Below are the code and all the weights of a small trained network. Each question names an input and a class and asks about switching units off, where a switched-off unit gives its printed mean instead of its output.

import numpy as np


def w(rows, s, z=0):
    codes = np.array(rows[::2]) - 128.0
    scale = np.full(codes.shape[1], s)
    scale[-1] = z or s
    return codes * scale


def f(y):
    return np.maximum(y, 0)


def log_softmax(a):
    a = a - a.max(-1, keepdims=True)
    return a - np.log(np.exp(a).sum(-1, keepdims=True))


def net(x, mask):
    res = np.array(x, float).reshape(1, 5) / 4 @ E
    y = f(res @ A[0][:, :-1].T + A[0][:, -1])
    res = res + np.where(mask, y, B[0][:, -1]) @ B[0][:, :-1]
    return log_softmax(res[-1] @ U[:, :-1].T + U[:, -1])


A, B = {}, {}
E = w([
[124,51,45,246],'x0',
[22,210,190,196],'x1',
[131,132,126,129],'x2',
[26,158,48,67],'x3',
[128,128,128,128],'x4',
],0.012)
A[0] = w([
[125,216,157,202,66],'neuron 1',
[247,63,42,42,153],'neuron 2',
[144,173,148,93,178],'neuron 3',
[74,159,135,142,133],'neuron 4',
[48,175,108,137,83],'neuron 5',
[53,155,32,83,20],'neuron 6',
[119,153,197,67,190],'neuron 7',
[119,93,70,197,225],'neuron 8',
[193,110,207,188,25],'neuron 9',
[65,146,89,110,47],'neuron 10',
[134,137,168,68,201],'neuron 11',
[76,82,46,249,254],'neuron 12',
[103,111,185,152,18],'neuron 13',
[69,224,127,201,101],'neuron 14',
[128,132,60,81,60],'neuron 15',
[137,179,157,96,181],'neuron 16',
[136,199,133,62,169],'neuron 17',
[147,111,185,147,12],'neuron 18',
],0.013,0.0016)
B[0] = w([
[51,64,194,102,185],'neuron 1',
[18,55,166,109,255],'neuron 2',
[104,196,97,170,170],'neuron 3',
[111,140,116,143,174],'neuron 4',
[140,71,175,130,191],'neuron 5',
[254,151,188,58,209],'neuron 6',
[135,182,33,155,194],'neuron 7',
[156,175,35,164,194],'neuron 8',
[218,170,196,84,187],'neuron 9',
[202,138,192,28,177],'neuron 10',
[95,158,30,193,180],'neuron 11',
[105,222,56,141,235],'neuron 12',
[98,94,199,127,152],'neuron 13',
[67,58,171,116,209],'neuron 14',
[139,99,213,65,173],'neuron 15',
[91,160,63,163,174],'neuron 16',
[144,151,68,164,193],'neuron 17',
[202,149,175,104,155],'neuron 18',
],0.0085,0.02)
U = w([
[124,213,44,146,255],'0',
[55,93,174,96,74],'1',
[249,175,191,70,41],'2',
],0.014,0.00046)

Each question gives the input, the list of numbers given to net, and the class t.
The units are the neurons (one row each of A and B). Each row of codes is followed by its name. A weight is (code - 128) times the scale printed after its matrix; where a second scale follows, it is the last column's (A, B and U).
mask holds one flag per neuron, in row order. A switched-off neuron (its flag False) gives its mean, the last column of its row in B, instead of its output. The means were averaged over made-up inputs and are rounded, as every weight is.
A unit's drop is (log p(t) with every unit on - log p(t) with that unit switched off) / (log p(t) with every unit on - log p(t) with every unit switched off).
most important unit: the unit with the biggest drop
top k neurons: the k neurons with the biggest drops, biggest first
drop when u is switched off: that unit's drop, to one decimal
input [-3,-6,-7,-2,-5], class 1: most important unit -> neuron 2
input [-7,-8,7,3,6], class 1: top 2 neurons -> (neuron 2; neuron 12)
input [3,-7,8,-6,5], class 1: top 2 neurons -> (neuron 2; neuron 6)
input [-3,-2,3,4,2], class 2: top 4 neurons -> (neuron 12; neuron 6; neuron 8; neuron 15)
input [-7,-4,3,6,-4], class 0: top 3 neurons -> (neuron 11; neuron 7; neuron 17)
input [-4,-5,-7,2,5], class 1: top 3 neurons -> (neuron 2; neuron 12; neuron 8)
input [-6,3,6,6,5], class 0: top 2 neurons -> (neuron 7; neuron 11)
input [-2,-5,7,5,3], class 1: top 2 neurons -> (neuron 2; neuron 9)
input [3,6,2,7,-2], class 2: top 3 neurons -> (neuron 6; neuron 2; neuron 10)
input [-2,-2,0,0,6], class 0: top 2 neurons -> (neuron 14; neuron 1)
input [7,7,6,-8,2], class 2: top 2 neurons -> (neuron 9; neuron 2)
input [4,-5,-2,-3,-6], class 1: top 2 neurons -> (neuron 2; neuron 7)
input [8,-4,-3,-7,4], class 0: top 2 neurons -> (neuron 12; neuron 8)
input [6,-7,3,6,3], class 1: top 3 neurons -> (neuron 2; neuron 15; neuron 7)
input [5,6,7,7,6], class 2: top neuron -> (neuron 6)
input [-1,7,3,8,3], class 2: drop when neuron 2 is switched off -> 0.6
input [1,-4,2,6,0], class 2: drop when neuron 6 is switched off -> 0.7
input [-8,5,2,0,2], class 0: drop when neuron 17 is switched off -> 0.0
input [-3,6,2,8,-8], class 2: drop when neuron 6 is switched off -> 1.1
